Below are the code and all the weights of a small trained network. Each question names an input and a target symbol and asks about switching units off, where a switched-off unit gives its printed mean instead of its output.

import numpy as np


def w(rows, s, z=0):
    codes = np.array(rows[::2]) - 128.0
    scale = np.full(codes.shape[1], s)
    scale[-1] = z or s
    return codes * scale


def norm(h):
    return h / np.sqrt((h * h).mean(-1, keepdims=True) + 1e-5)


def softmax(a):
    e = np.exp(a - a.max(-1, keepdims=True))
    return e / e.sum(-1, keepdims=True)


def log_softmax(a):
    a = a - a.max(-1, keepdims=True)
    return a - np.log(np.exp(a).sum(-1, keepdims=True))


def net(x, mask):
    ids = ['αβγδζηθμξπστφψ'.index(c) for c in x.split()]
    T = len(ids)
    res = E[ids] + P[:T]
    u = 0
    for l in range(3):
        r = norm(res)
        for j in range(2):
            rows = slice(2 * j, 2 * j + 2)
            q, k, v = (r @ M[l][rows].T for M in (Q, K, V))
            z = softmax(np.where(np.tri(T) > 0, q @ k.T / 2**0.5, -1e9)) @ v
            o = O[l][rows]
            res = res + np.where(mask[u + j], z, o[:, -1]) @ o[:, :-1]
        u += 2
    return log_softmax(norm(res)[-1] @ U[:, :-1].T + U[:, -1])


Q, K, V, O = {}, {}, {}, {}
E = w([
[139,116,67,145],'α',
[167,101,125,2],'β',
[148,142,134,125],'γ',
[141,128,172,151],'δ',
[123,128,107,115],'ζ',
[117,148,121,171],'η',
[107,159,134,122],'θ',
[117,120,106,99],'μ',
[98,96,137,129],'ξ',
[99,126,79,126],'π',
[112,122,168,125],'σ',
[102,142,132,124],'τ',
[139,113,149,156],'φ',
[107,147,106,102],'ψ',
],0.034)
P = w([
[159,151,83,2],'0',
[175,107,95,151],'1',
[135,179,105,203],'2',
[116,77,108,192],'3',
[122,47,156,239],'4',
[123,118,126,213],'5',
],0.0079)
Q[0] = w([
[160,57,17,141],'0.h0',
[123,126,118,153],'0.h0',
[88,165,159,96],'0.h1',
[100,175,42,253],'0.h1',
],0.015)
K[0] = w([
[173,80,143,57],'0.h0',
[110,89,149,99],'0.h0',
[212,146,189,169],'0.h1',
[8,121,53,179],'0.h1',
],0.015)
V[0] = w([
[53,124,195,111],'0.h0',
[153,247,177,158],'0.h0',
[66,148,86,160],'0.h1',
[80,97,103,84],'0.h1',
],0.011)
O[0] = w([
[84,10,119,83,158],'0.h0',
[121,45,177,166,122],'0.h0',
[111,170,151,176,254],'0.h1',
[142,150,171,160,234],'0.h1',
],0.013,0.0053)
Q[1] = w([
[110,165,124,255],'1.h0',
[128,103,88,115],'1.h0',
[80,178,212,83],'1.h1',
[85,82,150,143],'1.h1',
],0.013)
K[1] = w([
[121,145,200,50],'1.h0',
[156,155,109,111],'1.h0',
[142,94,208,8],'1.h1',
[159,160,124,100],'1.h1',
],0.015)
V[1] = w([
[35,162,98,79],'1.h0',
[211,108,6,119],'1.h0',
[118,165,76,218],'1.h1',
[186,47,173,98],'1.h1',
],0.013)
O[1] = w([
[47,112,170,142,254],'1.h0',
[198,177,234,23,60],'1.h0',
[250,217,2,122,89],'1.h1',
[186,102,144,130,53],'1.h1',
],0.0085,0.0061)
Q[2] = w([
[17,133,167,7],'2.h0',
[76,131,141,201],'2.h0',
[157,107,124,167],'2.h1',
[97,160,185,153],'2.h1',
],0.011)
K[2] = w([
[95,141,130,252],'2.h0',
[83,195,181,56],'2.h0',
[81,116,108,100],'2.h1',
[110,129,112,109],'2.h1',
],0.014)
V[2] = w([
[143,168,157,74],'2.h0',
[190,89,134,83],'2.h0',
[62,164,143,152],'2.h1',
[132,146,254,185],'2.h1',
],0.015)
O[2] = w([
[170,179,105,140,180],'2.h0',
[141,112,115,187,19],'2.h0',
[100,162,192,121,255],'2.h1',
[192,177,246,137,189],'2.h1',
],0.014,0.0067)
U = w([
[173,153,36,147,78],'α',
[205,95,170,22,207],'β',
[254,123,188,169,23],'γ',
[206,17,172,191,254],'δ',
[149,186,123,141,122],'ζ',
[125,124,55,161,87],'η',
[34,54,160,179,87],'θ',
[138,168,138,78,124],'μ',
[71,151,190,83,93],'ξ',
[95,159,61,128,72],'π',
[115,23,167,124,26],'σ',
[58,90,146,150,117],'τ',
[243,135,192,157,47],'φ',
[68,210,191,96,231],'ψ',
],0.0086,0.0029)

Each question gives the input, a string of symbols that net reads in full, and the target symbol t.
The units are the heads (2 rows each of Q, K, V and O). Each row of codes is followed by its name. A weight is (code - 128) times the scale printed after its matrix; where a second scale follows, it is the last column's (O and U).
mask holds one flag per head, layer by layer. A switched-off head (its flag False) gives its mean, the last column of its rows in O, instead of its output. The means were averaged over made-up inputs and are rounded, as every weight is.
A unit's drop is (log p(t) with every unit on - log p(t) with that unit switched off) / (log p(t) with every unit on - log p(t) with every unit switched off).
The circuit of an input: a set's keep is (log p(t) with only the set's units on - log p(t) with every unit switched off) / (log p(t) with every unit on - log p(t) with every unit switched off). Starting from all 6 units, units are removed one at a time, each time the one whose removal leaves the highest keep (on an exact tie, the one counted first), for as long as the keep stays at least 0.8.
units of the circuit, in order: the units of the circuit, biggest drop first
unit that matters most: the unit with the biggest drop
which heads matter: for each layer, one digit per head in row order, 1 if its drop is at least 0.15 and else 0, layers parted by /
drop of u: that unit's drop, to one decimal
input δ ψ γ ζ, target δ: units of the circuit, in order	[0.h0 1.h1]
input δ β γ σ, target δ: unit that matters most	0.h0
input φ θ ξ δ, target δ: units of the circuit, in order	[0.h0 1.h0]
input θ ξ α θ γ, target θ: which heads matter	10 / 10 / 10
input γ γ δ, target δ: which heads matter	10 / 00 / 00
input δ ξ φ, target δ: which heads matter	10 / 00 / 10
input δ δ θ δ ξ θ, target δ: units of the circuit, in order	[0.h0 1.h0 1.h1]
input θ η δ, target θ: units of the circuit, in order	[1.h0 0.h0 2.h0]
input θ ψ ψ, target θ: units of the circuit, in order	[1.h0 0.h0]
input θ θ ψ, target θ: units of the circuit, in order	[0.h0 1.h0]
input δ α α τ ζ, target δ: which heads matter	11 / 00 / 00
input θ ξ β α γ θ, target θ: which heads matter	10 / 10 / 00
input θ τ γ ξ η γ, target θ: drop of 1.h0	1.1
input δ δ π μ ξ, target δ: drop of 2.h1	0.2
input δ φ μ, target δ: drop of 1.h0	0.1
input τ ζ ψ σ θ, target θ: drop of 1.h0	1.1
